<49>: -.19,-.12,.00,-.31,-.34,-.04,.36,.16,-.36,-.30,-.29
<46>: .09,.26,.33,.16,.09,.22,.17,.09,.18,.09,-.09
<117>: .52,.51,.22,.59,.02,.42,-.11,-.46,.89,.58,.45
<164>: .24,.02,.42,.02,.02,.27,.18,.02,.70,.27,.02
key -> tag
.18 -> Z_113
.17 -> Z_706
-.30 -> Z_769
.36 -> Z_963
.35 -> Z_888
key <49> 6: 
Z_963
again <46>: 
.09
find: .09,.26,.33,.16,.09,.22,.17,.09,.18,.09,-.09
<46>
find: -.19,-.12,.00,-.31,-.34,-.04,.36,.16,-.36,-.30,-.29
<49>
loc: -.31
<49>, 3

<49>: -.07,.23,-.17,.00,-.04,.13,.19,.06,.05
<2>: -.26,.37,-.55,-.03,-.19,.17,.53,.12,.05
<22>: .08,.24,-.09,.08,.26,.25,.03,.07,.05
<117>: -.26,.32,-.31,-.03,-.19,.21,.42,.07,.05
<219>: .14,.26,.08,.07,.29,.18,-.05,.26,.29
<71>: .00,-.06,.06,.00,.04,-.05,-.07,-.05,.05
<164>: .21,-.06,.30,.30,.30,-.05,-.07,.30,.05
<70>: -.14,.86,-.62,.12,.04,.51,.69,.18,.05
<189>: -.21,.86,-.62,.07,-.02,.52,.69,.18,.05
<15>: -.02,.08,-.11,-.01,-.02,.03,.07,.01,.05
<175>: .01,.23,-.19,.13,.25,.10,.01,-.07,.05
tags:
-.05 -> Z_685
-.02 -> Z_538
.14 -> Z_594
.00 -> Z_662
-.26 -> Z_631
key <71> 0: 
Z_662
find: -.02,.08,-.11,-.01,-.02,.03,.07,.01,.05
<15>
find: .01,.23,-.19,.13,.25,.10,.01,-.07,.05
<175>
find: .08,.24,-.09,.08,.26,.25,.03,.07,.05
<22>
again <175>: 
.01
again <164>: 
.30

<219>: .13,.56,-.26,-.12,-.18,-.11,.10,-.29,-.10,.11,.03,.45,-.11,.02,.02,-.08,-.15,.12,-.22,.70,-.19,.27,-.01,-.25,-.16,-.02,-.13,-.39,-.08,.63,-.11,.11,-.28,-.13
<175>: -.07,.33,-.19,.17,-.24,.09,-.32,-.45,-.12,.01,.03,.30,-.25,-.14,.08,.15,-.02,.24,-.29,.64,-.45,.02,-.09,-.52,-.11,-.16,.06,-.35,-.31,.33,.20,-.10,-.02,-.24
<70>: .26,-.42,-.38,.37,.07,.11,.02,.34,.33,.00,-.28,-.17,-.27,-.15,.33,.35,-.02,-.02,.37,-.22,-.17,.00,-.37,.37,.30,.26,-.04,-.16,-.36,-.31,.14,-.28,-.07,.18
diff <219>: .14,.56,-.26,-.12,-.18,-.11,.10,-.29,-.10,.11,.03,.45,-.11,.02,.02,-.08,-.15,.12,-.22,.70,-.19,.27,-.01,-.25,-.16,-.02,-.13,-.39,-.08,.63,-.11,.11,-.28,-.13
0, .13
diff <175>: -.07,.33,-.20,.17,-.24,.09,-.32,-.45,-.12,.01,.03,.30,-.25,-.14,.08,.15,-.02,.24,-.29,.64,-.45,.02,-.09,-.52,-.11,-.16,.06,-.35,-.31,.33,.20,-.10,-.02,-.24
2, -.19
loc: .56
<219>, 1
tags:
-.11 -> Z_392
.14 -> Z_93
.20 -> Z_417
-.12 -> Z_361
key <219> 30: 
Z_392
find: .26,-.42,-.38,.37,.07,.11,.02,.34,.33,.00,-.28,-.17,-.27,-.15,.33,.35,-.02,-.02,.37,-.22,-.17,.00,-.37,.37,.30,.26,-.04,-.16,-.36,-.31,.14,-.28,-.07,.18
<70>

<189>: .00,.50,-.11,.35,.11,-.15,.41,.24,-.21,.12,-.42,-.22,.05,.31,.19,-.14,-.04,.09,.04,.03,-.18
<117>: .05,.05,.01,-.27,-.09,-.17,-.08,-.13,.56,.09,-.42,-.22,.13,.31,.19,-.14,-.04,.09,.04,.03,-.18
<46>: .00,.50,-.11,.35,.11,-.15,.41,.24,-.21,.12,-.02,-.21,.03,-.05,.08,-.81,-.05,.07,.11,-.01,-.13
<15>: .16,.24,.10,-.11,-.19,.25,.14,.08,.61,.01,-.68,-.05,-.03,.50,.30,.28,-.05,-.10,.09,.13,.49
diff <15>: .16,.24,.10,-.11,-.19,.25,.15,.08,.61,.01,-.68,-.05,-.03,.50,.30,.28,-.05,-.10,.09,.13,.49
6, .14
diff <189>: .00,.50,-.11,.35,.11,-.15,.41,.24,-.21,.13,-.42,-.22,.05,.31,.19,-.14,-.04,.09,.04,.03,-.18
9, .12
loc: -.81
<46>, 15
key -> tag
-.18 -> Z_972
-.19 -> Z_28
.10 -> Z_493
.11 -> Z_185
key <15> 4: 
Z_28

<175>: -.04,-.01,.47,.19,-.01,-.20,.18,-.41,.05,-.44,-.19,-.11,.23,.48
<219>: -.02,.17,-.54,-.07,-.08,.21,.09,-.26,.25,.20,-.21,-.14,.34,.06
<71>: -.06,-.32,.18,.04,.30,-.44,-.22,.60,-.44,-.03,.33,-.45,-.17,.12
<117>: -.29,-.19,.19,-.31,.01,-.17,.28,-.04,.28,-.39,.30,-.31,.33,.13
<164>: -.03,.09,-.68,-.14,.15,.70,.39,.33,.31,.21,.33,.25,.28,-.37
<49>: -.06,-.32,.18,.04,.30,-.44,-.23,.60,-.44,-.03,.33,-.45,-.80,.12
<15>: .21,.40,-.20,.17,-.23,.09,-.30,-.23,-.11,-.13,.74,-.10,.01,.30
again <164>: 
.33
loc: -.68
<164>, 2
loc: -.22
<71>, 6
Table of tags by key:
-.17 -> Z_191
-.29 -> Z_615
-.18 -> Z_294
-.16 -> Z_194
-.28 -> Z_949
.21 -> Z_660
key <117> 5: 
Z_191
find: -.06,-.32,.18,.04,.30,-.44,-.23,.60,-.44,-.03,.33,-.45,-.80,.12
<49>
diff <117>: -.28,-.19,.19,-.31,.01,-.17,.28,-.04,.28,-.39,.30,-.31,.33,.13
0, -.29
diff <117>: -.29,-.19,.19,-.31,.01,-.17,.28,-.04,.28,-.38,.30,-.31,.33,.13
9, -.39

<117>: .05,-.41,.46,.03,-.78,.19,-.09,-.22,-.79,-.04,.16,-.24,-.20,.04,.56
<49>: .05,-.41,.46,.03,-.11,.19,.18,-.22,-.79,.15,.49,.37,.38,-.08,.20
<71>: .05,-.41,.46,.03,-.11,.19,-.09,-.22,-.79,.15,.37,.10,.44,-.40,.23
<46>: .11,.06,.22,.22,-.37,.18,.47,.13,.01,-.52,-.58,.33,.23,-.07,-.51
diff <46>: .11,.06,.22,.22,-.37,.18,.48,.13,.01,-.52,-.58,.33,.23,-.07,-.51
6, .47
loc: -.58
<46>, 10
loc: .56
<117>, 14

<175>: .22,-.03,.02,-.12,.09,.05,-.03,-.06
<70>: .13,.13,-.25,.13,-.41,-.26,-.18,-.18
<189>: -.11,-.28,-.24,.33,.01,-.69,.11,.14
<71>: .21,.01,-.11,-.13,-.11,-.10,-.21,-.07
diff <189>: -.11,-.27,-.24,.33,.01,-.69,.11,.14
1, -.28
key -> tag
.02 -> Z_587
-.24 -> Z_653
-.25 -> Z_619
-.11 -> Z_936
.13 -> Z_122
key <70> 2: 
Z_619
find: -.11,-.28,-.24,.33,.01,-.69,.11,.14
<189>
find: .13,.13,-.25,.13,-.41,-.26,-.18,-.18
<70>
loc: -.10
<71>, 5
again <175>: 
-.03

<49>: -.09,.27,-.21,-.23,-.63,-.20,-.02,-.26
<71>: .06,.16,-.29,-.05,-.72,-.17,.08,-.20
<219>: .07,-.02,-.26,.11,-.50,-.02,.01,-.04
<46>: .07,.20,-.18,-.11,-.68,-.21,-.10,-.13
<189>: .01,-.08,-.18,-.81,-.81,.04,.02,-.81
again <219>: 
-.02
again <189>: 
-.81
loc: -.09
<49>, 0
diff <49>: -.09,.26,-.21,-.23,-.63,-.20,-.02,-.26
1, .27

